(in the rows, 128 means zero)
[125 167 132 127 131 127 156  96 109 119 153 132 132 145 122 138 115 107
 111 123 149 118 142 140  84 115 114 103 134  91  85 118]	7
[ 58  89  73 133  78 169  73 144  63 158 132  99 115 135  88 103 137  82
 131  93 105 117 142 168 134 146  96 217  60 124 169 172]	8
[ 96 141 123 140 136 148 124 112 109 124 127  99 122 139  97 121 135 100
 115 134 154 136 136 121 111 103 136 137  90  91 115 136]	3
[109 113 134 124 127 121 114  90 118 133 131 122 138 116 119 141 100 134
 139 114 138 112 133 104  92 149 107 143 134 115 115 118]	0
[163 137 135 130 157 149 168 130 138  90 122 120 135 112 130 124 146 152
 118 138 179 143 136 117 152 111 179  87 156 119  97 100]	2
[181 146 163 144 125 151 110 122 189  73 129 151 115 143 159  88 202 135
 124 175 115 123  67 136  98 118 156 112 120 115 146 129]	10
[ 69 135 102 143 122 150 120 111  73 146 129  91 120 151  78 123 120  68
 112 112 146 127 150 131 107 107 111 172  69  91 112 154]	3
[110 107 154 134 148 165 106  75 103 121 125  92 111 149  93 111 130  86
  93 134 184 126 140 118  44 101 133 140  71  68  88 131]	2
[122 114 113 150 147 111 146 173 161  78 121 144 152  84 132 103 131 190
 187 130 112 156 120 111 203 119 192 100 150 153 178 127]	3
[133 116  95 100  82  81 122 153 133 151 140 160 142  84 131 157  95 173
 168  98  63 131 123 153 178 188 129 148 185 170 159 122]	9
[145 101 134 144 165 136 134 131 155  77 102 127 145 105 140  99 158 173
 168 144 161 146 103  91 156 114 168 102 144 121 146 130]	0
[121 118 144 124 132 128 126  93 116 150 136 114 122 129 128 158 120 119
 107 126 145 119 135 116  89 138 122 120 133  97 119 106]	6
[199 144 179 112 159 143 135 108 187  86 133 151 133 120 146 129 179 157
  98 174 185 147  90 123 101 111 170  76 169  85  85  80]	1
[ 65 118  98  98 130 155 130  84  32 162 122  79 117 174  58 143 109  55
  90 108 189 113 152 132  70 100  70 183  72  80  76 146]	1
[145 110 115 126 155 128 167 163 137  73 115 140 155 113 120 104 154 166
 158 137 164 157 100 120 181  98 171 109 154 133 137 125]	1
[ 65 121  51 142 121  90 162 181  72 118 117 121 145 107  88 128  88 139
 184  74 102 144 155 130 215 124 137 149 123 166 164 163]	3
[118 147 105 136 152 107 222 124  67 130 124 111 156 127 110 180  88 130
 119  84 182 138 158 103 153 116 131  92 162 104  90 109]	6
[215 207 191 106 105 174 113  89 202 108 166 161 108 144 173 152 185 125
  49 172 140 116  94 158  54 138 130  87 164  67  82  76]	8
[128  82  96 144 117 128 105 164 145 129 133 145 141  63 150 104 147 186
 183 133  98 134 146 144 218 168 182 115 178 172 168 107]	7
[ 58 110  70 132 127 124 169 142  55 166 129  93 150 113 101 148  85 124
 153  81 163 137 179 130 181 137 116 162 127 134 121 128]	5
[ 64  81  49 121  84 101  97 164  75 150 134 126 108 109  91 121  94 112
 166  70  59 107 151 165 165 161 102 211 104 182 173 170]	2
[159 170 156 113 116 135 108  92 159 114 144 120  97 155 135 126 144 104
  92 139 126 110  87 135  50 119 113 128 114  95 123 123]	11
[ 91  68 162 103 112 156  33  65 133 156 136 104  92 150 103 121 139  90
  99 154 152 114 108 129  14 133  94 179  67  76 113 128]	1
[135 135 105 133 127 113 129 143 142  92 118 144 131 119 134 111 153 141
 161 123 112 126  96 122 146 130 126 134 137 135 156 150]	0
[112 123 139 125 127 107 110 130 157 123 144 132 124 124 143 116 127 137
 146 137 120 143 107 142 101 129 124 131 108 118 156 135]	5
[ 79 116 140 147 130 149 107 100  76 101 117  98 120 182  90  94 125  60
 108 134 138 120 124 122  56  89  81 166  28  85 143 178]	4
[178 164 136 131 117 120 124 165 215  95 156 176 134 103 183 100 179 168
 150 167  89 140  78 165 156 143 156 108 156 144 182 115]	5
[114 140 133  91  85  94 112  96 115 160 147 123 115 153 112 169  86 100
 110 105 107 119 110 150  60 147  74 153 122 104 109 137]	9
[153 150 103 113 107 115 143 140 126 128 133 139 132 127 124 139 146 128
 127 119 119 139  99 156 153 136 133 136 157 115 130 134]	9
[142 129  96 140 124 130 148 168 132  89 124 134 129 108 130 105 151 150
 146 118 127 140 124 140 182 125 166 127 141 154 147 129]	2
[113 152  79 124 114 107 167 167 120 134 147 139 145 104 140 141 123 147
 156 105 116 138 136 155 197 143 132 143 165 153 149 119]	5
[137 102 120 162 149 146 135 151 109  89 100 119 144 102 129 108 168 142
 139 135 159 152 146 116 199 126 178 113 142 124 143 116]	4
[ 77 108  93 156 154 164 179  99  22 131  95  67 134 155  72 134 124  89
 114  94 222 132 165  97 130  98 130 144  91  82  69 143]	10
[146 154 121 125 123 133 127 149 174 127 152 139 124 112 164 121 162 152
 137 151 124 140 103 152 154 141 145 122 145 133 156 109]	5
[163 126 153 106 149 129 150 116 155 105 131 133 138 116 134 146 142 161
 116 150 182 146 113 115 127 118 157  90 177 110  88  81]	1
[126 117 139 125 116 115 116 123 141 136 138 121 117 126 145 143 136 128
 126 133 113 127 112 128 111 139 127 124 132 128 154 117]	6
[ 67 113  93 112  72  91  77 137 125 171 165 138 106 128 128 131  97 107
 154 103  52 110 119 175 101 167  68 205  92 151 182 159]	5
[ 60  70  83 143 124  92 130 161  64 112 109 104 135 115 100 127  85 139
 175  84 114 137 155 113 180 134 120 156 108 161 176 156]	4
[134 171 137 111 133 144 170 104  95 124 121 100 138 174 101 137 128  82
  94 128 178 138 111 133  87  93 105 116 106  74  88 143]	9
[160 130 116 146 116 130 120 154 141 109 136 158 133  93 150 123 159 153
 132 136  95 125 132 142 189 164 155 131 169 149 159 103]	4
[ 72  45  92 102 121 107 101 138  95 150 119 113 126  98 104 144  92 167
 166 101 138 134 147 114 161 153 125 158 141 161 141 121]	1
[182 144 174 142 139 166 105 115 178  82 131 136 117 133 158 103 198 125
  97 190 138 130  95 130 113 118 156 104 127  97 140 106]	4
[143 127  91 144 122 120 148 151 122 100 118 139 123 112 132 123 171 150
 148 120 123 131 111 138 186 136 164 130 162 142 138 127]	10
[224 186 182 107 136 140 138  97 190  95 154 160 113 117 157 148 179 136
  61 172 152 121 118 145  88 134 169  84 200  96  59  63]	2
[ 76  77  96 116 123 104 109 123  93 148 117  83 111 110 108 142  77 155
 159  86 133 127 144 103 139 146 126 149 125 154 153 130]	11
[161 182 151 119 139 123 176  82 137 109 136 129 140 142 135 166 119 123
 100 128 177 121 119 104  86 120 109  94 166  88  62  97]	0
[187 176 123 125  96 140 127 166 184  82 151 181 131 109 163 121 180 160
 126 135  89 132  87 172 158 148 152 109 165 130 158 121]	8
[104  85  97 125 137 122 131 129 103 140 116  84 125  91 115 143 100 168
 153  97 158 136 147 101 176 143 160 129 159 149 138 104]	11
[ 71 126 108 128 106 132 107 110  96 148 139  99 118 134  93 136 107  97
 122 119 124 123 148 131 114 125 113 167  95 117 123 134]	3
[143 164 128 116 127  96 158 128 153 130 157 147 136 108 151 163 121 151
 127 120 138 140 126 145 134 143 135 108 176 117 110  94]	5
[ 84 105  49 140  78  69  98 201  96  80 118 145 117 130 117  80 155 117
 204  82  24 127  89 183 192 137 122 196  94 201 232 203]	10
[ 83 104 100 139 130 117 146 137  78 134 116  99 130 139 106 130 120 105
 144 102 135 136 134 120 135 116 118 145  97 123 157 154]	6
[101  72 118 144 134 103 106 146 145  82 111 137 146 106 128  84 118 169
 201 120 100 138  96 102 143 126 134 145 111 154 193 164]	0
[170 149 182 135 125 158  89  90 161 107 139 141 114 136 150 122 168 112
  82 174 127 113 116 133  73 137 129 116 122  89 122  99]	4
[101  76 148 123 133 167  59  70 123 158 124  67  92 120 118 124 130 129
 107 138 176 118 135 100  74 143 143 151 104  96 126  98]	11
[  4   6  94 150  91 127  36 115  80 159 117  81 121 119  81 100  86 101
 186  81 106 109 129 108  91 152  79 236  40 133 185 181]	0
[ 94 111  89 135 123 125 129 122  84 149 140 117 129 107 114 139 114 130
 141 101 139 127 167 140 156 145 136 132 147 125 109 116]	7
[118 118 103 131 115 135 129 146 118 139 127 110 119 127 133 126 160 111
 134 132 117 124 116 139 157 131 133 144 127 135 170 133]	6
[147 111 123 121 146 119 150 155 152  76 126 143 146 118 127 101 151 165
 155 143 146 152  89 128 155 101 160 116 143 131 147 127]	1
[ 81 115 132  99 113 139 109  65  58 177 120  86 120 165  74 154  90  64
  93 108 160 114 147 132  42 126  73 164  83  66  85 150]	9
[106  92 134 110 135 142 118 103 109 127 122 114 133 126 104 131 124 130
 122 132 177 132 134 115 103 123 128 139 125 106 101 109]	1
[ 77  72  70 160 140 125 115 183 110  86 107 121 128 116 117  49 158 147
 210 126 102 152 112 138 192 100 159 142  80 154 213 195]	7
[ 71  94 122 137 145 149 113 133 120 119 117  89 126 141 122  85 141 121
 158 145 161 149 118 121 118  98 128 147  64 112 169 161]	5
[109 120 123 131 129 137 127 121 111 101 128 119 121 144 103 105 120 104
 126 117 131 125 128 134  93 107 122 146  85 119 128 153]	2
[139 168 113 138 107 160 137 104 101 130 138 117 111 157 118 130 173  82
  90 132 144 104 116 148 105 129 117 157 119 101  97 122]	10
[ 55 100  79 138 123 127 120 130  68 154 122  95 130 107  83 140  93 125
 148  92 137 133 175 117 165 138 133 162 110 130 129 134]	3
[128 101 128 108 155 115 153 117 111 116 120 123 145 104 112 156 110 169
 133 116 191 149 143 104 142 127 155 104 170 114  86  89]	1
[151 186 161 118 112 141 114 106 175 125 161 129 110 161 157 123 167  92
  92 166 134 131  88 162  60 116 105 129 101  87 122 121]	5
[103 136 111 122  94 164  93 122  97 140 126 102 113 177  94  87 167  53
 108 140 117 119  89 166  83 107  87 195  52  92 156 183]	9
[179 159 144 135 147 138 151 145 191  89 133 142 144  79 157 134 167 189
 135 167 148 151 124 116 195 129 211  64 201 132 123  70]	3
